Below is a small trained network, with its code and all its weights. Each question gives an input and a target symbol and asks what happens when units are switched off, that is, made to give their printed mean instead of their output.

import numpy as np


def w(rows, s, z=0):
    codes = np.array(rows[::2]) - 128.0
    scale = np.full(codes.shape[1], s)
    scale[-1] = z or s
    return codes * scale


def f(y):
    return y / 2 * (1 + np.tanh(0.7978845608 * (y + 0.044715 * y**3)))


def softmax(a):
    e = np.exp(a - a.max(-1, keepdims=True))
    return e / e.sum(-1, keepdims=True)


def log_softmax(a):
    a = a - a.max(-1, keepdims=True)
    return a - np.log(np.exp(a).sum(-1, keepdims=True))


def net(x, mask):
    ids = ['Λαβδηθμτψω'.index(c) for c in x.split()]
    T = len(ids)
    res = E[ids] + P[:T]
    u = 0
    for l in range(2):
        r = res
        for j in range(3):
            rows = slice(3 * j, 3 * j + 3)
            q, k, v = (r @ M[l][rows].T for M in (Q, K, V))
            z = softmax(np.where(np.tri(T) > 0, q @ k.T / 3**0.5, -1e9)) @ v
            o = O[l][rows]
            res = res + np.where(mask[u + j], z, o[:, -1]) @ o[:, :-1]
        u += 3
        y = f(res @ A[l][:, :-1].T + A[l][:, -1])
        res = res + np.where(mask[u : u + 4], y, B[l][:, -1]) @ B[l][:, :-1]
        u += 4
    return log_softmax(res[-1] @ U[:, :-1].T + U[:, -1])


Q, K, V, O, A, B = {}, {}, {}, {}, {}, {}
E = w([
[156,129,80,89,117,174],'Λ',
[85,43,198,84,187,55],'α',
[158,44,96,131,149,195],'β',
[220,94,100,103,80,112],'δ',
[103,152,123,50,218,189],'η',
[199,161,43,173,247,57],'θ',
[62,194,65,68,139,90],'μ',
[255,141,193,74,189,158],'τ',
[187,221,123,25,128,117],'ψ',
[83,149,241,69,117,187],'ω',
],0.012)
P = w([
[159,142,122,197,110,178],'0',
[162,130,115,160,116,172],'1',
[164,135,119,134,119,165],'2',
[164,124,115,116,122,148],'3',
[156,129,118,101,119,142],'4',
[153,127,123,86,128,131],'5',
[154,128,119,66,133,122],'6',
[142,125,133,61,136,109],'7',
[133,130,132,43,138,104],'8',
[122,135,136,24,138,95],'9',
[131,121,125,2,145,86],'10',
[138,112,106,16,143,95],'11',
],0.008)
Q[0] = w([
[112,153,147,237,86,174],'0.h1',
[95,180,151,186,70,208],'0.h1',
[96,62,112,141,140,89],'0.h1',
[82,175,118,101,103,117],'0.h2',
[115,119,118,254,118,30],'0.h2',
[81,106,118,154,127,49],'0.h2',
[70,168,245,226,61,131],'0.h3',
[41,129,148,221,57,95],'0.h3',
[46,204,170,189,93,152],'0.h3',
],0.0073)
K[0] = w([
[144,129,137,204,118,200],'0.h1',
[178,175,129,186,121,209],'0.h1',
[65,87,175,157,110,115],'0.h1',
[137,86,148,156,158,127],'0.h2',
[194,151,39,180,74,254],'0.h2',
[177,137,46,161,121,152],'0.h2',
[150,79,136,247,80,204],'0.h3',
[106,99,48,212,87,165],'0.h3',
[88,121,133,196,72,165],'0.h3',
],0.0099)
V[0] = w([
[188,153,138,130,176,126],'0.h1',
[137,242,100,162,89,201],'0.h1',
[92,88,147,136,109,113],'0.h1',
[112,152,185,137,200,36],'0.h2',
[170,59,143,165,34,94],'0.h2',
[192,229,74,134,158,194],'0.h2',
[186,175,102,105,253,151],'0.h3',
[211,195,214,44,161,116],'0.h3',
[76,183,97,89,218,129],'0.h3',
],0.0062)
O[0] = w([
[132,141,139,95,109,148,159],'0.h1',
[143,128,86,143,35,181,105],'0.h1',
[137,64,97,141,171,101,104],'0.h1',
[111,84,203,135,128,111,112],'0.h2',
[152,103,105,101,89,70,97],'0.h2',
[141,187,106,168,202,150,138],'0.h2',
[133,177,167,136,184,168,229],'0.h3',
[253,183,168,127,165,160,253],'0.h3',
[105,200,129,239,201,125,172],'0.h3',
],0.0063,0.0055)
A[0] = w([
[170,29,166,62,142,142,254],'0.n1',
[158,211,22,110,119,2,187],'0.n2',
[47,227,102,44,124,205,158],'0.n3',
[147,215,60,154,218,97,127],'0.n4',
],0.0055,0.0048)
B[0] = w([
[131,234,104,52,136,125,255],'0.n1',
[70,165,193,179,111,44,159],'0.n2',
[120,171,165,209,46,179,195],'0.n3',
[133,107,167,254,129,82,192],'0.n4',
],0.0071,0.0068)
Q[1] = w([
[115,68,99,146,111,130],'1.h1',
[172,109,95,82,107,214],'1.h1',
[61,65,82,191,100,84],'1.h1',
[192,254,117,174,199,172],'1.h2',
[109,108,43,172,129,123],'1.h2',
[174,160,131,70,99,144],'1.h2',
[195,146,93,118,156,126],'1.h3',
[103,171,140,153,93,145],'1.h3',
[66,40,138,147,101,120],'1.h3',
],0.009)
K[1] = w([
[151,134,54,154,59,172],'1.h1',
[159,102,82,132,159,116],'1.h1',
[133,169,96,135,16,204],'1.h1',
[87,159,247,99,155,66],'1.h2',
[118,130,91,174,135,100],'1.h2',
[116,174,142,97,98,133],'1.h2',
[136,159,174,104,84,127],'1.h3',
[124,106,162,135,176,85],'1.h3',
[132,116,90,156,129,166],'1.h3',
],0.012)
V[1] = w([
[181,130,113,163,121,132],'1.h1',
[82,123,160,74,163,154],'1.h1',
[106,105,146,188,203,1],'1.h1',
[60,137,157,93,123,244],'1.h2',
[204,104,106,135,133,163],'1.h2',
[103,162,117,162,90,138],'1.h2',
[111,156,153,143,19,155],'1.h3',
[116,79,60,132,161,163],'1.h3',
[88,107,176,95,83,173],'1.h3',
],0.0089)
O[1] = w([
[144,207,62,101,141,158,173],'1.h1',
[119,41,156,143,169,89,134],'1.h1',
[161,105,94,187,68,155,223],'1.h1',
[86,91,176,54,115,195,251],'1.h2',
[253,152,152,92,206,123,137],'1.h2',
[46,123,103,82,162,51,156],'1.h2',
[66,205,159,102,96,128,179],'1.h3',
[154,133,80,143,151,179,3],'1.h3',
[116,136,167,103,89,199,118],'1.h3',
],0.0074,0.006)
A[1] = w([
[39,96,146,147,176,44,179],'1.n1',
[74,123,117,123,254,172,159],'1.n2',
[190,94,119,64,145,144,253],'1.n3',
[166,130,78,197,209,86,45],'1.n4',
],0.0072,0.0048)
B[1] = w([
[159,90,87,92,1,247,161],'1.n1',
[98,93,70,190,160,246,202],'1.n2',
[101,32,124,113,154,81,253],'1.n3',
[134,137,127,35,51,232,173],'1.n4',
],0.0064,0.0079)
U = w([
[121,181,90,92,139,102,75],'Λ',
[155,58,200,179,108,83,224],'α',
[116,97,15,81,194,133,159],'β',
[152,151,32,20,114,2,179],'δ',
[128,130,173,243,192,159,141],'η',
[201,153,81,129,47,171,76],'θ',
[52,141,69,176,98,58,215],'μ',
[240,153,164,104,164,150,2],'τ',
[163,206,187,180,145,58,143],'ψ',
[127,147,191,59,57,173,84],'ω',
],0.0045,0.006)

Each question gives the input, a string of symbols that net reads in full, and the target symbol t.
The units are the heads (3 rows each of Q, K, V and O) and the neurons (one row each of A and B). Each row of codes is followed by its name. A weight is (code - 128) times the scale printed after its matrix; where a second scale follows, it is the last column's (O, A, B and U).
mask holds one flag per unit, layer by layer, with each layer's heads first. A switched-off unit (its flag False) gives its mean, the last column of its rows in O or B, instead of its output. The means were averaged over made-up inputs and are rounded, as every weight is.
A unit's drop is (log p(t) with every unit on - log p(t) with that unit switched off) / (log p(t) with every unit on - log p(t) with every unit switched off).
The circuit of an input: a set's keep is (log p(t) with only the set's units on - log p(t) with every unit switched off) / (log p(t) with every unit on - log p(t) with every unit switched off). Starting from the 12 units with the biggest drops (on a tie, the unit counted first), units are removed one at a time, each time the one whose removal leaves the highest keep (on an exact tie, the one counted first), for as long as the keep stays at least 0.8.
units of the circuit, in order: the units of the circuit, biggest drop first
top k neurons: the k neurons with the biggest drops, biggest first
heads that matter: for each layer, one digit per head in row order, 1 if its drop is at least 0.15 and else 0, layers parted by /
drop when u is switched off: that unit's drop, to one decimal
input θ δ β ω β η θ ω ω μ τ τ, target θ: units of the circuit, in order	1.h1; 0.n4; 0.n2
input η ω β β μ, target μ: units of the circuit, in order	0.n2; 1.h2; 0.h3
input Λ β ψ ω θ τ, target θ: units of the circuit, in order	1.h1; 0.n4
input δ τ δ α ω β θ ω ψ, target θ: units of the circuit, in order	1.h1; 0.n4; 0.n2; 0.h2
input μ θ β Λ τ δ η δ, target θ: units of the circuit, in order	1.h1; 0.n4; 0.n2
input ω τ ω δ ω δ Λ α β δ, target α: units of the circuit, in order	1.h1; 0.h1
input α ω Λ δ β ψ α δ Λ β τ, target α: units of the circuit, in order	1.h1; 0.h2
input Λ ω β ω μ, target ω: top 2 neurons	1.n1; 0.n3
input τ α η, target α: heads that matter	110 / 101
input δ θ δ, target θ: units of the circuit, in order	1.h1; 0.n4
input β δ η α δ α η ω Λ ψ, target α: heads that matter	100 / 100
input θ α α ω α δ β Λ ω, target α: units of the circuit, in order	0.h1; 1.h1; 0.h2
input δ ω Λ, target ω: units of the circuit, in order	1.h3; 1.h2; 0.h3
input μ ψ δ Λ τ ψ β δ η, target η: units of the circuit, in order	1.n2; 0.h3; 0.h2; 0.n4
input η α β α θ η β, target θ: heads that matter	000 / 110
input η θ ψ β τ ω Λ, target θ: heads that matter	000 / 100
input δ δ δ Λ, target δ: top neuron	1.n2
input η α ψ Λ Λ Λ α θ, target θ: top 2 neurons	1.n4; 1.n1
input α β Λ ψ δ δ θ ω ψ, target θ: heads that matter	011 / 100
input β β ω β β β, target β: top neuron	1.n2
input β δ β β ω β α δ θ, target θ: top 3 neurons	1.n1; 1.n4; 0.n2
input β Λ μ β β θ β δ θ τ β ω, target θ: heads that matter	000 / 100
input β δ β θ δ η, target θ: top neuron	0.n2
input β δ τ β β β δ δ η ψ, target ψ: drop when 0.h3 is switched off	0.3
